Known rows, with every way that one mark hangs from another:
mugis(guno(dogo sokas)): [ 24.5  -2.5  35.8  13.0  -3.7   5.4 -20.3  -6.5  -1.3  13.9   0.3   3.3
 -10.0 -24.1  11.7 -35.1   5.0 -21.3  11.9 -10.8  27.0]
zutogen(dogo): [ -2.1  24.3   3.4 -11.7  -2.5  -3.6  10.8  13.5   7.0  22.9   1.3  -3.0
 -22.5  -0.8   9.7 -28.2  18.5 -51.7  -6.7 -12.0   3.5]
sunoso(fipi(kupada(zura) mugis(guno))): [-19.3   9.5  -4.3 -33.0  22.6  -2.5   8.7   9.9  -8.0 -19.7  17.8  18.4
 -20.8  15.4 -16.5  10.2  -5.2   1.2 -12.2  12.4   5.7]
mugis(guno(dogo zura)): [ 38.6   8.2  15.0  39.8 -10.2  -1.9   3.5   1.2  19.4   7.4 -11.9  13.9
  12.1 -31.9  28.9  -6.6  34.1  -1.3  26.2  -0.6  33.4]
fipi(kupada(zura) mugis(guno(dogo)) sunoso): [-15.3   3.0 -36.0 -21.8  -0.7  -5.0  10.4   0.7  17.8   7.2  13.4  -3.7
 -38.4 -16.2 -41.2  42.8 -20.2  48.7  15.9  -6.6  -4.2]
sunoso(fipi): [-19.9  26.5  20.9   0.8  17.1  -4.2   6.8  -2.6  -7.0 -24.0  21.4   6.3
   4.5  27.5  16.6 -19.7  -2.3 -29.2 -25.9   7.2 -10.5]
guno(dogo zura): [ 38.6  32.5   5.3  25.1 -27.8 -24.4  26.9 -15.8  14.0  25.1  -5.4  -4.6
  24.7 -21.6  38.4  -3.3  41.9  -9.5  22.3 -10.0  15.8]
dogo(zutogen(sokas)): [ 24.9 -26.2 -13.0 -11.1   4.3  35.6 -15.2  -8.4 -16.9   7.3 -22.7  -0.8
  13.3  32.4   2.5  -8.2  -7.6 -43.6 -11.8  12.3 -18.8]
mugis(guno): [ 12.1   0.9  16.7  27.4  11.6  19.7 -11.0  12.3  17.4 -23.1  -8.4   9.1
  -7.1  -6.4  25.9 -12.0   5.5 -17.5  -2.5   1.2   8.8]
mugis(sokas): [ -3.6 -11.7  18.7   7.8   3.4  26.2 -14.6 -18.6  -6.9 -10.7  -7.8 -36.0
  -3.6  29.1  37.6 -30.5  -8.1  -9.2 -24.0 -14.7 -40.4]
fipi(kupada(zura) mugis(sokas) sunoso): [-38.9  -6.1 -32.3 -31.2  -1.5   7.4   1.3 -16.1   4.8  -5.1   6.7 -34.8
 -29.3  20.9 -27.6  37.6 -33.8  50.7 -12.6 -11.1 -45.4]
guno(dogo(zutogen(sokas)) zura(kupada)): [ 51.3 -15.2 -11.9   9.8 -26.1 -13.3   3.4  -6.1 -13.3  41.5 -34.6   3.1
  43.4  -3.2   0.7 -21.3  19.0 -38.4  16.3  -1.8   3.7]
fipi(kupada): [  9.7  15.9  12.3 -28.7  13.5  -3.4  -2.3  19.1  12.1  -9.9  14.5   1.1
 -16.7   4.1  22.2   5.5  14.2 -53.9 -23.0 -17.7 -29.7]
fipi(mugis sunoso): [-46.4  14.6 -34.5  20.8  -2.7  -3.7  10.8   0.5  20.5 -12.1  12.0 -22.4
  -3.6   8.4 -15.6  31.0 -35.6  52.0  -6.3  -4.1 -21.6]
fipi(kupada mugis sunoso): [-38.5   6.8 -26.9 -16.8   9.4  -9.9   4.2  18.8  21.4  -2.6  26.5 -10.4
 -18.7  -0.8 -29.6  46.4 -23.1  32.6 -10.6 -14.1 -34.5]
guno(zura): [ 14.4  30.8   4.5  31.5 -18.6  -8.7   8.5  -3.3  20.5 -16.6 -15.6  -4.7
  37.3   5.8  48.2  12.7  35.4 -20.8  -5.7   3.4  -0.4]
guno(dogo): [ 26.7  22.9   5.0   1.5  -9.5 -11.8  21.7 -10.3   3.9  25.5  11.3 -11.1
 -14.7 -12.5  23.5 -24.4   7.7 -25.9   9.8 -21.0  -0.8]
mugis(guno(sokas zura)): [ 15.9   2.6  35.4  32.6 -10.4   7.8 -29.6  -2.0   9.4 -15.8 -19.6   9.3
  28.6 -12.0  28.1  -9.2  26.1 -18.1   0.2   5.5  26.7]
dogo(zutogen): [ 10.5 -10.3  -8.4 -16.9   7.9  26.3  13.0 -11.0 -10.5 -11.0  -3.2  -0.3
   5.3  20.9  13.5  -3.3  -5.3 -44.4  -7.6  20.3 -19.7]
guno(dogo(zutogen) zura(kupada)): [ 41.2  -4.7  -9.8   6.3 -23.9 -20.4  22.5  -6.4  -9.8  27.8 -22.6   1.9
  38.6 -10.6  10.0 -16.7  20.6 -40.8  19.4   6.1   4.2]
kupada(zura): [  7.9  34.9 -16.7 -14.5 -14.4   8.3  19.9 -33.1   5.5 -27.0 -20.4 -18.9
 -14.0  32.8  37.5  -1.2  -2.3 -35.5 -10.9   4.3  -9.7]
fipi(kupada(zura) mugis(guno sokas) sunoso): [-31.3 -21.3 -24.9 -19.1   5.6  17.4  -9.9  -8.2   7.5  -9.6  -0.2 -22.4
 -33.6   7.2 -33.4  35.5 -28.6  62.0  -1.8  -3.9 -28.3]
fipi(kupada(zura) mugis(guno sokas)): [ -0.5 -26.1 -20.5 -40.9  11.2  21.5  -4.5   3.7  -5.8  -7.5 -11.3  -8.9
 -38.9   6.1 -12.5  18.1  -6.7  25.0  -1.5  -5.0 -11.5]

Rows:
[ 37.1 -11.9  27.2  17.6 -14.2   8.6 -13.7 -13.3  -6.6  17.9 -13.0  13.8
  22.5 -28.4  11.3 -17.4  26.0 -15.6  26.4  10.4  37.8]
mugis(guno(dogo(zutogen) sokas zura))
[ 14.9 -26.4  28.6  44.5   0.0  32.7 -28.9  -8.1   6.1 -15.4 -27.7 -12.9
  20.4   1.9  36.7 -18.4  20.4  17.0   1.1   3.3  -2.7]
mugis(guno(zura) sokas)
[ 36.2 -22.9  24.0  16.5 -15.0   0.5 -21.3  -4.8 -10.8  15.4 -22.6  13.6
  27.9 -22.6   0.7 -29.4  15.8 -31.4  18.4   6.6  28.8]
mugis(guno(dogo(zutogen) sokas zura(kupada)))
[-32.5  -1.8 -19.8 -25.8  -1.6   1.3 -10.0  -2.3  12.2  -9.5   7.8  -7.6
 -27.0  -3.5 -38.5  39.8 -26.0  38.1  -0.4  -3.2  -7.6]
fipi(kupada(zura) mugis(guno(sokas)) sunoso)
[ 47.0 -27.1   3.1  27.7  -8.5   6.3 -11.5   7.9   0.0  19.4 -31.8  19.0
  24.7 -17.9   3.0 -19.9  17.7 -21.4  22.6   4.2  23.5]
mugis(guno(dogo(zutogen(sokas)) zura(kupada)))
[-21.9   7.5   7.8 -37.8  18.9  -4.2  -1.1   3.5 -18.0 -16.4  16.7  17.5
 -16.2  15.2 -20.2   5.4  -6.3  -3.3 -14.3  11.3   9.6]
sunoso(fipi(kupada(zura) mugis(guno(sokas))))
[  7.9 -15.6 -27.8   0.5   7.2   9.6  14.3  11.7  -0.3  10.8  -1.4   7.5
 -18.8 -17.4 -10.5   8.7 -11.8  28.7  21.5   5.7  21.4]
fipi(mugis(guno(dogo(zutogen))))
[-24.4  19.9  -7.1 -41.0  18.3 -10.4  17.9   1.6 -13.6 -17.3  21.3   8.9
 -16.8  25.4 -12.2  13.1  -7.6  -6.1 -19.1   7.9  -6.3]
sunoso(fipi(kupada(zura) mugis))
[-38.5  -7.5 -14.3  37.2 -10.7  -5.2 -19.4   5.0  14.1 -11.3  -7.6  -7.8
  20.6  -7.0 -27.6  21.3 -26.1  53.1   2.9   4.4   6.1]
fipi(mugis(guno(sokas zura(kupada))) sunoso)
[-21.8   3.9   7.7 -22.1  28.3  -5.1   2.0  25.5  -8.7 -14.5  28.4  22.7
 -14.5   6.5 -16.3   6.6  -2.3   0.1 -15.5   7.4   1.8]
sunoso(fipi(kupada mugis(guno)))
[-14.8  -4.3  -2.2  -6.2  20.2   2.5  13.3   4.1 -17.4  -2.6  19.3  19.2
  -4.1   7.2 -17.6  -6.3 -12.2  14.1   3.1  19.1  16.1]
sunoso(fipi(mugis(guno(dogo(zutogen)))))
[-29.4   3.9  13.6  -0.7  16.4  -0.4  -3.3   6.5 -14.3 -15.5  16.6  15.2
  -0.7  13.6 -10.8  -9.7 -12.6   9.4 -14.2  12.1  14.4]
sunoso(fipi(mugis(guno(sokas))))
[-35.2  -3.5 -28.2  45.8  -5.5  -4.5  -3.0  14.2  25.2 -14.0 -10.0  -4.0
  15.6  -7.3 -21.5  30.9 -25.2  60.3   7.5   5.4   1.0]
fipi(mugis(guno(zura(kupada))) sunoso)
[-28.7  -3.2   9.7 -29.8  26.6  -2.2   0.2   9.9 -20.5  -9.6  26.9   2.8
 -12.5  23.8 -11.1  -1.9  -9.2   6.3 -26.2  -1.2 -22.0]
sunoso(fipi(kupada mugis(sokas)))
[-35.3  16.2 -41.4 -30.8  -3.3  -6.3  14.1  -3.9  15.9  -9.8  12.6 -16.9
 -30.6  11.8 -28.7  51.4 -25.6  33.5  -7.6  -6.2 -28.1]
fipi(kupada(zura) mugis sunoso)
[ 25.8  -5.8  23.7 -28.9 -17.0  -0.8  -2.8 -32.1 -33.2  38.7   8.0  -9.5
  -0.5  -5.9  -1.9 -37.1  -0.7 -46.3   9.1  -4.5   5.0]
guno(dogo(zutogen) sokas)
[ 35.0 -11.7  19.6  -7.3 -35.6 -23.3  -8.1 -22.5 -28.7  37.2 -21.3  -3.4
  48.5  -9.8  -1.5 -35.2  15.8 -54.8  12.5   2.3  12.4]
guno(dogo(zutogen) sokas zura(kupada))
[-26.4  14.3   2.2 -30.6  25.1 -11.9  10.3  18.7 -11.3 -13.2  31.1  13.6
 -11.0  16.7 -12.3   7.4  -4.5  -6.9 -22.2   3.7 -10.5]
sunoso(fipi(kupada mugis))
[-16.2   3.8   0.9   9.5  11.0 -15.1  10.0  13.8 -11.9  -6.3   9.1  19.3
  10.8   3.5 -13.4 -10.9  -6.0  12.5  -1.5  11.5  17.8]
sunoso(fipi(mugis(guno(dogo zura(kupada)))))
[-21.7   9.9   3.9  12.4  15.2  -4.2   7.1  10.0  -5.0 -20.3  11.2  19.0
  10.4  10.3  -2.7   4.4   0.7  19.8  -6.3  17.5  16.7]
sunoso(fipi(mugis(guno(zura))))
[ 31.4  -6.3  32.6  25.8 -17.7 -11.8 -21.9   1.9  -1.1  12.5 -19.7   8.0
  23.7 -26.6  10.0 -32.1  19.2 -27.7  15.0  -6.8  32.6]
mugis(guno(dogo sokas zura(kupada)))
[-43.0 -15.6 -16.1 -15.6  10.1   4.6  -9.9   6.1   8.0  -0.2  19.5 -30.1
 -21.8   9.2 -28.4  31.2 -29.1  51.1 -16.8 -17.9 -52.4]
fipi(kupada mugis(sokas) sunoso)
[-24.7  -3.1 -20.1   9.2   4.8  -4.9  -6.2  24.6  31.1  -6.8  12.5   7.1
  -4.2 -19.3 -28.1  53.9  -2.9  51.2   4.3  -2.7  -8.2]
fipi(kupada mugis(guno(zura)) sunoso)
[ 36.6  17.6   1.5  23.3 -29.4 -36.4  17.2  -0.1   6.6  24.4 -17.5  -3.6
  33.2 -15.7  24.9 -21.6  25.2 -33.0  12.5 -13.7   4.9]
guno(dogo zura(kupada))
[  7.8  -6.1 -24.2  19.5  -5.5  -9.9  11.3  20.2   8.0   9.3 -13.5   7.4
   2.6 -20.3  -5.6   7.7  -0.4  25.7  19.8  -0.9  24.3]
fipi(mugis(guno(dogo zura(kupada))))
[ 32.6   3.1  35.4  29.6 -17.8  -3.3 -17.3  -9.4   4.7  14.6 -11.4   8.8
  18.4 -32.4  20.8 -20.5  30.2 -10.7  19.2  -3.3  37.2]
mugis(guno(dogo sokas zura))
[-26.9   2.8  -0.8 -41.5  17.9   1.0   7.8  -5.9 -21.9 -13.7  17.9  -2.7
 -18.0  32.1 -10.4   1.3 -11.2   5.9 -23.2   5.9 -17.8]
sunoso(fipi(kupada(zura) mugis(sokas)))
[ 23.9 -32.2  28.4  23.4   6.7  30.5 -19.1 -13.5  -6.8  13.2  -8.8 -16.5
 -17.4 -11.4  20.3 -43.6   1.2  12.9  11.7 -15.4  -2.1]
mugis(guno(dogo) sokas)
